Here is a tiny trained network, its code and every weight. The questions are about switching its units off for an input and a class, where a switched-off unit gives its printed mean instead of its output.

import numpy as np


def w(rows, s, z=0):
    codes = np.array(rows[::2]) - 128.0
    scale = np.full(codes.shape[1], s)
    scale[-1] = z or s
    return codes * scale


def f(y):
    return y / 2 * (1 + np.tanh(0.7978845608 * (y + 0.044715 * y**3)))


def log_softmax(a):
    a = a - a.max(-1, keepdims=True)
    return a - np.log(np.exp(a).sum(-1, keepdims=True))


def net(x, mask):
    res = np.array(x, float).reshape(1, 6) / 4 @ E
    y = f(res @ A[0][:, :-1].T + A[0][:, -1])
    res = res + np.where(mask, y, B[0][:, -1]) @ B[0][:, :-1]
    return log_softmax(res[-1] @ U[:, :-1].T + U[:, -1])


A, B = {}, {}
E = w([
[102,105,153,99,155,141,135],'x0',
[133,199,87,103,190,210,180],'x1',
[129,124,151,127,149,133,138],'x2',
[143,128,142,137,138,133,136],'x3',
[180,143,118,84,195,54,56],'x4',
[100,7,53,189,186,104,117],'x5',
],0.014)
A[0] = w([
[152,103,120,167,144,150,151,129],'N1',
[205,176,101,97,165,233,148,147],'N2',
[91,202,240,69,162,171,120,184],'N3',
[129,29,233,248,19,168,173,235],'N4',
[169,138,181,59,56,141,100,239],'N5',
[61,72,92,174,160,82,110,216],'N6',
[195,125,227,34,41,97,120,165],'N7',
[223,79,62,153,184,31,99,162],'N8',
[55,172,139,122,41,187,176,255],'N9',
[84,145,34,97,208,176,174,180],'N10',
[149,151,62,61,185,152,157,150],'N11',
[168,148,60,101,115,235,181,179],'N12',
[193,115,94,48,172,147,84,141],'N13',
[138,163,194,66,105,60,88,221],'N14',
[89,185,131,101,103,152,199,154],'N15',
[106,109,41,181,183,183,254,200],'N16',
[131,47,183,118,132,28,21,215],'N17',
[161,183,101,75,208,110,72,137],'N18',
[186,185,83,59,148,121,137,166],'N19',
],0.0095,0.0052)
B[0] = w([
[103,99,136,138,143,130,158,150],'N1',
[139,122,145,173,112,158,111,214],'N2',
[144,166,143,104,121,162,109,229],'N3',
[55,128,72,73,50,109,103,245],'N4',
[101,252,155,105,165,113,121,211],'N5',
[136,82,116,128,92,57,135,222],'N6',
[128,182,59,115,161,115,116,220],'N7',
[164,101,160,111,138,111,158,239],'N8',
[92,149,149,117,45,174,121,240],'N9',
[133,110,121,190,149,121,154,221],'N10',
[153,83,115,170,160,185,136,191],'N11',
[134,152,164,191,89,156,141,219],'N12',
[170,136,101,153,178,135,138,178],'N13',
[154,169,114,98,156,108,81,207],'N14',
[136,141,178,125,81,176,134,201],'N15',
[79,125,127,179,138,125,186,242],'N16',
[141,109,165,70,121,78,135,249],'N17',
[176,125,76,161,169,154,121,196],'N18',
[183,144,149,155,157,175,68,188],'N19',
],0.012,0.016)
U = w([
[37,227,120,54,75,129,122,139],'0',
[132,204,254,164,56,182,190,124],'1',
[168,239,125,74,172,56,132,142],'2',
[193,154,111,184,160,215,17,82],'3',
[41,78,105,101,67,98,156,240],'4',
[56,126,146,236,109,134,227,96],'5',
[209,60,236,64,141,91,161,183],'6',
[217,70,64,188,184,151,195,2],'7',
],0.0082,0.0017)

Each question gives the input, the list of numbers given to net, and the class t.
The units are the neurons (one row each of A and B). Each row of codes is followed by its name. A weight is (code - 128) times the scale printed after its matrix; where a second scale follows, it is the last column's (A, B and U).
mask holds one flag per neuron, in row order. A switched-off neuron (its flag False) gives its mean, the last column of its row in B, instead of its output. The means were averaged over made-up inputs and are rounded, as every weight is.
A unit's drop is (log p(t) with every unit on - log p(t) with that unit switched off) / (log p(t) with every unit on - log p(t) with every unit switched off).
The circuit of an input: a set's keep is (log p(t) with only the set's units on - log p(t) with every unit switched off) / (log p(t) with every unit on - log p(t) with every unit switched off). Starting from the 12 units with the biggest drops (on a tie, the unit counted first), units are removed one at a time, each time the one whose removal leaves the highest keep (on an exact tie, the one counted first), for as long as the keep stays at least 0.8.
circuit, biggest first: the units of the circuit, biggest drop first
top k neurons: the k neurons with the biggest drops, biggest first
drop when u is switched off: that unit's drop, to one decimal
input [5,-8,-3,-1,8,1], class 6: top 3 neurons : N17; N8; N4
input [-5,4,1,5,8,-1], class 3: circuit, biggest first : N19
input [3,1,8,-4,1,4], class 7: circuit, biggest first : N9; N5
input [-3,1,6,-6,4,-2], class 3: circuit, biggest first : N19; N18
input [-1,0,5,-7,4,8], class 6: top 2 neurons : N17; N8
input [-8,0,3,-8,1,-4], class 2: top 3 neurons : N4; N5; N11
input [-4,0,1,-8,-7,6], class 4: top 2 neurons : N4; N6
input [6,-8,1,-4,5,-1], class 2: top 2 neurons : N7; N14
input [-1,-1,-3,8,6,-8], class 2: top 2 neurons : N5; N7
input [-3,2,5,6,4,-4], class 3: drop when N3 is switched off : 0.0
input [1,8,5,1,1,1], class 7: drop when N10 is switched off : 0.4
input [-6,4,1,3,-1,5], class 5: drop when N18 is switched off : 0.1
